Each row has a name. Each piece below is followed by the name of the row it came from, unless a question asks for something else. Each question is about the rows just above it. Places in a row count from 0.

[100 158 110 139] -> J_220
[ 98 159  99 145] -> J_720
[107 144 100 100] -> J_878
[102 149  97 134] -> J_944
[170  74  96 146] -> J_826
[105 155 162 137] -> J_909
[101 206 133 163] -> J_35
[141 123 120  93] -> J_239
[183  99 108 155] -> J_352
The entry that follows [123]:
[120]
Which value appears more than once in J_878?
[100]
What comes right after [110] in the named rows?
[139]
q: [107 144 100 100]
J_878

[222 152 221 222  97] : J_772
[222 152 117  46 223] : J_925
[222 153 117 114 129] : J_879
[222 152 221 222  97] is in which row?
J_772
What comes right after [221] in the named rows?
[222]
Row and place of [114] in the named rows:
J_879, 3
q: [222 153 117 114 129]
J_879
Row and place of [223] in the named rows:
J_925, 4
The entry that follows [114]:
[129]

[122 122 127 130 122 129 130 129 123 122 124 131] -> J_526
[119 136 127 134 119 130 130 118 133 132 124 131] -> J_491
[119 126 127 130 121 130 130 130 123 132 124 131] -> J_103
[138 126 127 123 132 130 130 118 130 132 124 131] -> J_267
[101 133  87 105 179 192 137  89 122 124 124 131] -> J_427
Where in the named rows is [192]?
J_427, 5
Number of entries in [119 136 127 134 119 130 130 118 133 132 124 131]:
12
Where in the named rows is [136]?
J_491, 1
The row with [122 122 127 130 122 129 130 129 123 122 124 131] is
J_526
How many entries does [101 133  87 105 179] have?
5

[151 135  96 130 149 128]  J_776
[125 124  66 125 174 132]  J_358
[159 120  91 122 155 134]  J_940
[121 125  50 126 188 130]  J_361
[134  75 119 103 135 150]  J_270
[123 179 135 148 123 110]  J_654
[144 147 107 136 143 123]  J_345
[126] is at row and place
J_361, 3
Which row holds [155 122  91 120 159] read backwards?
J_940
Count the entries of [123 179 135]:
3
The entry that follows [122]:
[155]

[ 62  53 138 133  87 142 137] -> J_699
[ 66  58 139 133  87 142 137] -> J_320
[113 117  58 118 157 118  69] -> J_619
[171 184 111 118 139 149 138] -> J_682
[171 184 111 118 139 149 149] -> J_731
[176 103 103 103 143 158 103] -> J_148
Repeated in J_731:
[149]
The value that J_619 holds more than once:
[118]
Which value appears more than once in J_148?
[103]
Number of entries in [171 184 111 118 139 149]:
6
Where do [ 62  53 138 133  87 142 137] appear?
J_699
q: [113 117  58 118 157 118  69]
J_619
Where do [171 184 111 118 139 149 138] appear?
J_682

[104 142 135  88 126 101 129 136 131 146 157 130 148 117 113  97 101 129
 103 113  94 152  96  98 130 145 111 166 166 166 128 149 147 113 112 116
 131 129 123 116 135 130 131 155 128  96 137 150 140 169 133] = J_370
[108 158 141 134 105 146 138 123 126 132 136 128 131 106 151 111 123 104
 105 126 156 144 134 119 101 122 150 113  90 130 136 117 156 133 142 123
 112 137 152 144 118 121 125  96 120 118 135 140 126 114 107] = J_304
[124 144 124 114 134 136 125 120 128 141 152 128 143 114 124 126 131 134
 113 124 132 119 129 111 101 121 139 139 133 110 130 129 150 124 130 127
 129 124 122 134 136 128 125 134 147 127 135 124 105 110 128] = J_978
[108 158 141 134 105 146 138 123 126 132 136 128 131 106 151 111 123 104
 105 126 156 144 134 119 101 122 150 113  90 130 136 117 156 133 142 123
 112 137 152 144 118 121 125  96 120 118 135 140 126 172  96] = J_415
q: [104 142 135  88 126 101 129 136 131 146 157 130 148 117 113  97 101 129
 103 113  94 152  96  98 130 145 111 166 166 166 128 149 147 113 112 116
 131 129 123 116 135 130 131 155 128  96 137 150 140 169 133]
J_370
q: [108 158 141 134 105 146 138 123 126 132 136 128 131 106 151 111 123 104
 105 126 156 144 134 119 101 122 150 113  90 130 136 117 156 133 142 123
 112 137 152 144 118 121 125  96 120 118 135 140 126 172  96]
J_415
Number of entries in [108 158 141 134 105 146 138 123 126 132 136 128 131 106 151 111 123]:
17
Which row holds [98 96] read backwards?
J_370

[ 88  61 142 142]  J_770
[142  88 142 142]  J_586
[ 86  41  96 185]  J_390
Which row holds [142  61] read backwards?
J_770
Count the entries of [ 88  61 142]:
3
[142  61  88] is which row, read backwards?
J_770
q: [ 88  61 142 142]
J_770

[113 120 126 121 130]  J_426
[135 130 129 130 208]  J_461
[135 130 129 130 163]  J_479
[122 122 126 121 117]  J_575
[133 122 148 123 121]  J_547
How many entries does [135] have?
1
Count the entries of [135 130 129 130]:
4

[134 135 103 136 126 130 130 124 131 119 125] = J_334
[126 123 158 138 122 127 129 133 131 123 131] = J_877
[126 130 104 139 124 130 136 124 135 126 137] = J_888
[128 131  56 132 124 126 137 126 128 121 132] = J_14
[126 135 125 134 123 133 131 128 132 140 133] = J_181
[127 127  81 129 128 127 133 121 130 128 128] = J_389
[125 130  87 127 122 125 135 122 130 136 125] = J_328
[132 129 134 128 127 128 137 129 138 130 131] = J_486
[127 130 110 131 127 128 133 125 133 132 129] = J_700
[130 124 134 132 124 126 137 126 128 121 132] = J_513
[124 129  86 129 129 126 128 121 134 125 127] = J_222
How many entries does [132 129 134 128 127 128 137 129] have?
8
Right after [56] comes
[132]
[131 124 130] is which row, read backwards?
J_334
Count the entries of [130 124]:
2

[ 53  95 112 135 145 147  55 197 137 133 181  75  87 211 175] -> J_973
[ 62 134  75 133 199  60 168 150  52 159  52 112  71 144  51] -> J_321
[135 101 166  69 191 119 100 202 173  57 189 139 158 202 184] -> J_342
[131 124  76 204 191  77  76  64 133  93  55 126 169 212  82] -> J_603
[135 101 166  69 191 184 100 209 173  57 189 139 158 202 184] -> J_119
[ 87 100  60 120 145  65 113  92 131 124  74 197 155  50 170] -> J_533
[ 62 134  75 133 199  60 168 150  52 175  52 112  62 144  51] -> J_124
[149 208 127 189 183 163 166  61  97 166  60 145 193  69 175] -> J_984
[137  65 101 201 177 142 119 191  62 126  73 102 210  71  81] -> J_994
[135 101 166  69 191 119 100 209 173  57 189 139 158  76 184] -> J_116
[155 202 152 212 199 172 202 169  77  75  77  48  67  49 206] -> J_777
[199 117  91 112  78 154 100  92  48  81 188 114 198  69 175] -> J_635
Where in the named rows is [210]?
J_994, 12
The value that J_342 holds more than once:
[202]
Repeated in J_119:
[184]

[ 97 214 113 119  65  97 171] -> J_863
[153  98 188  98  74 158 155] -> J_130
[113  96 119 214  65 106 164] -> J_44
[110 167 154 153 118 170 157] -> J_590
Row and place of [164] in the named rows:
J_44, 6
Right after [118] comes
[170]
Which row holds this, read backwards? [119 113 214  97]
J_863
[155 158  74  98 188  98] is which row, read backwards?
J_130
Repeated in J_863:
[97]
Count the entries of [113  96 119 214  65 106 164]:
7
How many entries does [ 97 214] have?
2

[168 193 185 144 193  88 160 201 177  96 144 153 153 169 152] -> J_38
[ 51 155 130 152 114 189 100  51  79 179 119 181 197 164 164] -> J_781
[ 89  60  70 120  60 189 100  51  79 179 119 110 110  90 110] -> J_141
[108 133 120 145 114 154 130 152 114 129 129 148 154 142 142] -> J_65
[ 89  60  70 120  60 189 100  51  79 179 119 110 110  90 110] is in which row?
J_141
Which row holds this, read backwards? [114 152 130 154 114]
J_65

[160 183  82  78 113 132  77  64  40]  J_499
[ 83 114  82  78 113 131 159 161 183]  J_814
[ 83 114  82  78 132 113 148 146 167]  J_775
Which row holds this, read backwards? [132 113  78]
J_499
Which row holds this, read backwards? [183 161]
J_814
Number of entries in [ 83 114  82  78 113 131 159 161 183]:
9

[180 206 135 126 129] = J_661
[131 167 217 140 179] = J_930
[180 206 135 126 131] = J_733
Where in the named rows is [217]?
J_930, 2
The row with [131 167 217 140 179] is
J_930
Right after [217] comes
[140]

